Each row has a class, written after it.
[ 116   -9  -22 -176    7   34 -234   94   69  375  126 -350 -233  387
  198  867  194 -177  -89   95 -115 -167  145   60  127 -239  137  -37
 -133 -292  -86  121] -> petog
[ 126  -37  -46 -200  -35   39 -237   99   66  369  149 -341 -243  394
  259  782  212 -152 -103   36 -114 -106  130   78   91 -213  141  -44
  -99 -258  -52   82] -> Gelop
[  49 -114    9 -395  210  288 -120  260 -132  158 -141  -54 -327   75
  201  170  402 -234 -244  144  -87   63  414  221    7  -48   -5 -141
  -61  -85 -317   20] -> misa
[ -22 -132    2 -430  168  305 -171  167 -128  238  -75  -53 -341  112
  266   70  337 -304 -344  -31  -58  106  493  260  -70  -26  -79    5
 -104 -135 -253  -60] -> tik
[  84  -54   69 -229   38  -20 -242    0    2  499  114 -264 -319  374
  237  817   65 -221  -42    9 -117 -199  123   93  141 -261  104  -28
 -182 -320 -144   82] -> med
[ 109  -35   18 -234   10   16 -262   54  109  386  138 -315 -241  390
  271  808  185 -198  -23   96 -136 -165  111   21  138 -193  149  -57
 -106 -294 -127  113] -> med
[ 101 -105 -183   33 -187  180 -294  245  203  279  195 -464 -130  490
  333  704  414 -111  -52   48  -86 -118  101   99  160   18  181  -34
  -32 -228   63  167] -> tik
[  42 -171   21 -422  195  273 -138  214 -145  190 -117  -41 -336   38
  209  166  322 -247 -275  136  -61   58  363  259  -16  -90  -13 -140
 -124 -151 -351  -29] -> navuk
[ -20 -110  -76 -397  165  281 -184  204  -51  148  -88  -89 -313   93
  258  125  376 -272 -347   29  -69  125  472  215  -43  -21  -58  -34
  -65 -126 -220  -54] -> petog
[  41 -153  -38 -147   -7  -34 -162   82   68  425  119 -260 -295  325
  198  779  140 -193  -15 -104 -199 -147  128  -60   70 -249  108    6
 -116 -367  -98  354] -> misa
[   6 -114 -182   67 -113   99 -289  162  104  412  189 -389 -238  429
  371  669  294 -116  -57   35  -88 -200   84  184  142   63  216   79
 -112 -278  142  119] -> misa
[  44 -116   -4 -357  177  294 -136  243 -102  196 -131  -95 -306   68
  195  190  414 -290 -241  128  -32   66  358  238  -32  -35   -5 -106
 -156  -89 -284  -18] -> minep
[  39 -184  -47 -135    0  -34 -176  109   87  448  146 -267 -284  272
  231  700  114 -206   -7 -143 -195 -212  130  -40   58 -201   92    5
  -75 -394 -141  337] -> minep
[  -4 -136  -37 -119   -4  -48 -131   49  101  445   96 -230 -328  334
  233  755  167 -231   19  -72 -194 -148  113 -104   93 -214   71  -35
 -133 -348 -122  354] -> minep
[  75 -119  -57 -188  -23  -16 -179  102  129  307  143 -341 -254  298
  196  753  184 -216  -59 -132 -194 -132  144  -67    9 -257  100  -16
  -44 -359 -106  347] -> Gelop
[  87  -89 -121   12 -140   95 -273  152  121  341  189 -434 -219  436
  306  738  280 -152  -52    4 -101 -187  119   93  115  -18  186   21
  -78 -298   54  194] -> tik
[ -80 -134  -47 -452  217  263 -219  142 -116  263  -91    2 -380   32
  248   82  263 -266 -368  -61  -54  108  516  252  -41  -93  -96  -10
 -108 -145 -248 -111] -> petog
[  53  -96 -279   86 -183  204 -280  297  200  267  194 -496  -84  474
  338  687  420 -111  -78   86  -98 -110   67  145  151   39  208   23
  -64 -198  117  104] -> Bisot
[ 142  -35   25 -239  -26   -4 -206   22   43  332  152 -294 -297  415
  235  834  169 -158  -25   53 -145  -87  137   30  141 -231   93  -86
  -87 -284 -132  153] -> gepep
[ 195  -16  -22 -221   -4   37 -209  118   66  335  118 -341 -227  445
  219  847  237 -195  -42   91 -147 -128  131   33  127 -237   87  -64
  -92 -267 -123  155] -> gepep
[  24 -126 -147  -25  -68   92 -267  179   49  461  199 -325 -246  384
  347  659  199 -145  -80  -33  -93 -213  127  175  109 -111  167   14
 -109 -288   68  134] -> Gelop
[ -37  -73  -81 -420  180  275 -221  158  -78  170  -97  -64 -338   55
  223  139  378 -243 -368  -44  -77  196  484  199  -44  -85  -54    3
  -84  -95 -206 -182] -> petog
[ 183   -2 -100 -221  -38   32 -252  139   91  320  116 -378 -203  448
  253  790  269 -140  -85  104 -151 -122  109   17  108 -212  127  -14
  -35 -238  -46   57] -> gepep
[ 162   -6  -58 -198  -30   40 -216  102   78  338  111 -383 -226  430
  226  836  234 -183 -111   40 -123  -84  129   40   95 -236  106  -39
  -89 -253  -74   96] -> Gelop
[  -1  -92  -90 -364  159  301 -149  213 -127  193 -102  -88 -328  113
  252  122  398 -257 -342   -4  -84  160  435  261  -52  -16  -32   17
  -97  -66 -174 -144] -> misa
[ 170  -37  -16 -186  -28   25 -200  109   79  387  140 -329 -229  400
  256  824  219 -187  -38  108 -134 -120  109   28  127 -138  151  -41
 -128 -282 -121  105] -> minep
[ 140  -29   61 -294   58  -38 -205    8   35  409  132 -289 -306  421
  213  899   97 -212 -108   47 -146 -182  165   21  119 -316   56  -64
 -140 -360 -190  133] -> Mut
[  97  -33   16 -215    8   25 -267   57   45  381  113 -306 -222  367
  223  816  148 -190  -82   48 -132 -160  121   79  157 -277  129   -7
 -135 -283 -108   89] -> navuk
[ 123  -88 -218   49 -198  110 -230  222  215  195  235 -447 -184  470
  323  705  353 -101  -36   40 -134 -135   65   29  123   39  173  -18
  -16 -274   59  233] -> petog
[  37  -92   35 -315  173  306 -133  183 -268  249   -6  -33 -383   63
  236  159  262 -243 -285   62  -69  -16  423  323  -89 -125   25  -31
 -135 -165 -220 -132] -> navuk
[ -68 -137   34 -482  230  288 -145  150 -155  253  -80   -9 -368   56
  252   50  303 -277 -358  -55  -69  117  500  281  -64  -91  -93  -46
  -70 -112 -290  -83] -> tik
[ 192  -24  -47 -231  -46   48 -205  128  104  261  121 -344 -226  459
  210  833  265 -165  -29  119 -160 -113  111   -7  143 -245   76 -124
  -57 -247 -147  171] -> gepep
[ 136  -51    3 -256   14    9 -222   49   56  367  142 -288 -290  411
  231  826  170 -191  -78   36 -116 -160  160   59  112 -257   64  -72
 -132 -320 -177  108] -> Mut
[ 151  -78    3 -297  131  310 -177  207 -199  198   33  -99 -335   75
  270  181  305 -268 -278   99  -57    7  432  290 -100   -8   52  -44
 -154 -162 -201 -140] -> minep
[ -25 -149  -73 -132   -6  -31 -147   69  105  442  122 -237 -301  342
  240  768  155 -206  -48  -73 -171 -157  126  -67   78 -275   99  -42
 -134 -362  -93  303] -> Mut
[-106 -137   25 -500  252  245 -167   66 -165  324  -91   24 -409   47
  251   76  235 -307 -354  -91  -69  110  508  243  -64 -130 -114    5
 -113 -156 -292  -87] -> tik
[ 121  -92   31 -366  185  274 -162  206 -227  251    4  -22 -374   44
  264  172  222 -282 -281   48  -82   14  422  307  -94  -99   37  -88
 -164 -149 -244 -188] -> med
[  20 -141  -48 -151   44  -53 -190   49   94  429  115 -294 -310  282
  226  732  147 -206  -34 -113 -198 -227  127  -20   67 -196  113   34
  -88 -367  -85  319] -> misa
[ 104 -107   -1 -362  181  296 -114  208 -272  228   -1  -24 -395   93
  248  154  207 -270 -300   54  -54   61  460  313 -112 -111  -25  -28
 -153 -162 -226 -183] -> Bisot
[  15 -116   43 -348  210  263 -158  150 -300  351  -14   37 -443   58
  258  118  174 -258 -327    2  -28  -37  490  346 -108 -108   -8    8
 -172 -225 -244 -171] -> Mut
[ 156  -80   37 -380  232  254 -111  180 -273  264  -43  -21 -436  111
  246  178  212 -293 -309   61  -63   -6  448  305 -104  -65  -53  -26
 -169 -168 -233  -81] -> misa
[ 170  -85   79 -387  207  271 -146  182 -277  285  -36  -25 -420   54
  234  179  207 -300 -284   70  -20  -27  486  311 -117  -80   14  -57
 -175 -176 -254 -122] -> tik
[  53 -103 -225  104 -195  181 -315  256  175  304  203 -486 -104  485
  359  696  384 -156  -35   44  -90 -154   40  144  144   22  219   41
  -87 -242  133  131] -> med
[ 100 -103    6 -364  187  290 -134  219 -253  233    0  -11 -382   71
  236  176  216 -261 -277   83  -67   25  461  310  -95  -97   -8  -68
 -167 -169 -271 -125] -> Bisot
[  47 -118  -64 -135  -20  -15 -166   94  108  399  118 -280 -290  287
  225  722  184 -193  -34  -94 -165 -146  133  -55   37 -220  141  -32
  -89 -322  -75  314] -> Gelop
[ 120  -98 -197   58 -206  151 -276  224  134  324  210 -439 -171  491
  333  706  358 -130  -26   14  -73 -120   91  114  109   37  199   57
  -82 -268   86  134] -> tik
[  90 -118 -185   39 -123  119 -288  200   53  398  201 -387 -210  443
  341  689  229 -131  -74   -3 -115 -221   99  154  120  -48  150   77
  -87 -332   49  130] -> navuk
[  -1 -129  -91 -397  142  306 -161  226  -91  151  -73  -62 -300  131
  274  136  405 -287 -334   14 -119  166  410  200  -45  -63  -69  -24
 -126 -112 -217  -52] -> navuk
[ 102   -5  -30 -161  -23   15 -233   88   78  405  123 -311 -254  404
  247  849  243 -180  -63   64 -122 -165  162   37  122 -185  168  -27
 -152 -276  -78  115] -> Mut
[  34 -130 -110  -37  -76   -2 -137   82  110  388  123 -259 -303  291
  226  722  225 -160   33  -64 -201 -163   53 -125   75 -206  179  -17
 -120 -313  -58  316] -> navuk
[ -25 -114  -75 -476  227  292 -191  173  -99  166  -97  -55 -344   17
  252   58  324 -242 -394  -39  -65  210  495  261  -69  -46 -101  -47
  -55  -73 -274 -168] -> Bisot
[  65 -123 -173  -33  -86  141 -290  227   36  390  199 -354 -197  439
  310  694  247 -159  -40  -15 -101 -180  128  202  132 -125  121   40
  -87 -294   33  108] -> gepep
[ 103 -101 -138  -35  -96  137 -288  217   75  359  213 -393 -189  484
  318  715  244 -141 -119   15 -106 -114  134  158  107  -53  109   69
 -109 -308   40   98] -> Bisot
[ 101  -32   -3 -265   15   -7 -231    5   42  384  132 -330 -291  367
  245  797  138 -172 -117  -19 -108  -92  158   83   96 -256   88  -38
  -81 -280  -99   79] -> Gelop
[ -39 -156   82 -482  295  228 -129  185 -191  321 -178   48 -392   -2
  202  127  215 -288 -266   76  -74   36  397  252   10 -147  -39 -139
 -118 -141 -403  -73] -> med
[ -26 -141  -74 -149  -40  -25 -179   45   98  411  123 -282 -289  322
  242  745  140 -162  -48 -130 -212 -132  103  -68  126 -264  102   -4
  -71 -322  -76  287] -> navuk
[ -57 -194  -40 -170   39  -38 -155   51   10  519  144 -161 -369  230
  213  683   37 -178    3 -198 -162 -178  130   33   65 -325   74  -37
 -112 -350 -108  301] -> gepep
[ 100 -148  -36 -404  136  314 -135  289  -74  118 -138 -122 -302   82
  211  163  404 -258 -257  137  -28   92  386  242   -3   -9    1 -174
  -69  -74 -313  -40] -> tik
[  62 -126 -199   70 -168  175 -320  281  129  339  213 -449 -121  456
  333  686  366 -135  -61   28 -111 -172   88  161  140    7  189   60
  -83 -281   88  107] -> minep
[  29 -139 -195   59 -174  124 -263  183  111  335  228 -409 -204  445
  342  656  272 -105  -47  -16  -83 -124   77  137  109   12  170   60
 -103 -272  100  187] -> Bisot
[  18 -103 -164  -12  -96  115 -288  171  103  363  189 -391 -194  439
  322  713  300 -154  -35   11 -107 -163  100  148  144  -79  158   48
  -69 -287   71  133] -> gepep
[ 116  -64    0 -351  182  284 -107  172 -256  217  -19  -85 -388  100
  245  171  263 -263 -310   80  -75   17  401  316  -85  -66   31    8
 -141 -127 -177 -192] -> misa
[  61 -154   10 -399  167  288 -129  238 -105  171 -144  -71 -302   87
  185  188  401 -260 -230  176  -76   39  305  207   23  -77    7 -121
 -149 -123 -355    3] -> navuk
[ 156  -11   -7 -203  -54   20 -216   60   89  343  118 -364 -271  390
  243  796  214 -174  -66   75 -104 -136  120   54  118 -147  170  -51
 -117 -242  -73  115] -> Gelop
[  82 -126 -181  -82  -68   55 -165  221  153  319  109 -345 -200  310
  186  725  270 -191   21  -84 -203 -159   96  -50   79 -205  144  -13
  -25 -292  -93  270] -> gepep
[ 143  -31   -4 -243   28   34 -214  118   52  394  100 -305 -249  359
  234  804  178 -199  -54   91 -145 -172  164   73  154 -216  140  -73
  -99 -252 -118  118] -> gepep
[  82  -43  -28 -175   -4    9 -239   82   -7  471  165 -259 -285  372
  228  819  110 -139  -69   -5 -107 -163  171  134  121 -249  118  -15
 -149 -300  -95   74] -> petog
[ -19  -85  -96 -427  203  302 -170  185  -53  116 -110 -115 -297   67
  240  120  412 -269 -360   30  -98  198  438  180  -41  -57  -56  -28
  -62  -63 -232 -139] -> Bisot
[ 119  -87  -24 -360  134  266 -151  211 -212  231  -31  -40 -389  106
  259  189  264 -272 -304   41  -62   23  458  259  -74  -86   24  -28
 -161 -158 -211 -195] -> Mut
